Questions about the table below.
1) What is the largest entry in the last row?
2) What is the bottom entry of the column that holds the smallest entry?
3) What is the largest entry?
4) What is the 2nd entry from the end, reading row by row?
5) What is the entry in the top-right corner?
6) What is the minimum?
7) What is the entry just left of 1.490?
8) What is the entry directly above 0.440?
array([[ 0.234,  0.140,  0.016,  0.997, -0.924, -0.051],
       [ 1.562,  0.536, -0.527, -0.088, -0.944, -1.404],
       [ 0.702, -0.389, -0.461,  0.002,  0.210, -0.891],
       [ 0.658, -1.002,  0.727,  0.468,  0.440, -0.369],
       [ 0.632,  0.272,  0.755, -0.380,  1.241, -0.645],
       [-1.338,  0.226,  1.528, -0.218, -0.379,  0.292],
       [-1.477, -1.613,  3.018,  1.422, -1.392,  1.076],
       [ 0.426,  0.152,  0.913,  0.911, -1.227, -0.408],
       [ 0.048, -0.687,  0.147,  1.692, -0.706,  0.304],
       [ 0.447,  0.735,  0.946, -0.885,  0.497,  0.261],
       [-0.224, -0.801, -0.840, -2.031,  2.241,  0.720],
       [-0.488,  0.099, -1.209,  0.579,  0.742,  1.058],
       [ 0.970, -0.026, -0.384,  1.336,  0.524,  0.717],
       [ 0.158, -0.454, -0.066,  0.057,  0.541, -0.719],
       [ 1.154,  1.189,  1.418, -0.764, -0.181,  0.045],
       [-1.615, -0.087,  1.490,  1.247, -0.891,  1.336]])
1) 1.490
2) 1.247
3) 3.018
4) -0.891
5) -0.051
6) -2.031
7) -0.087
8) 0.210
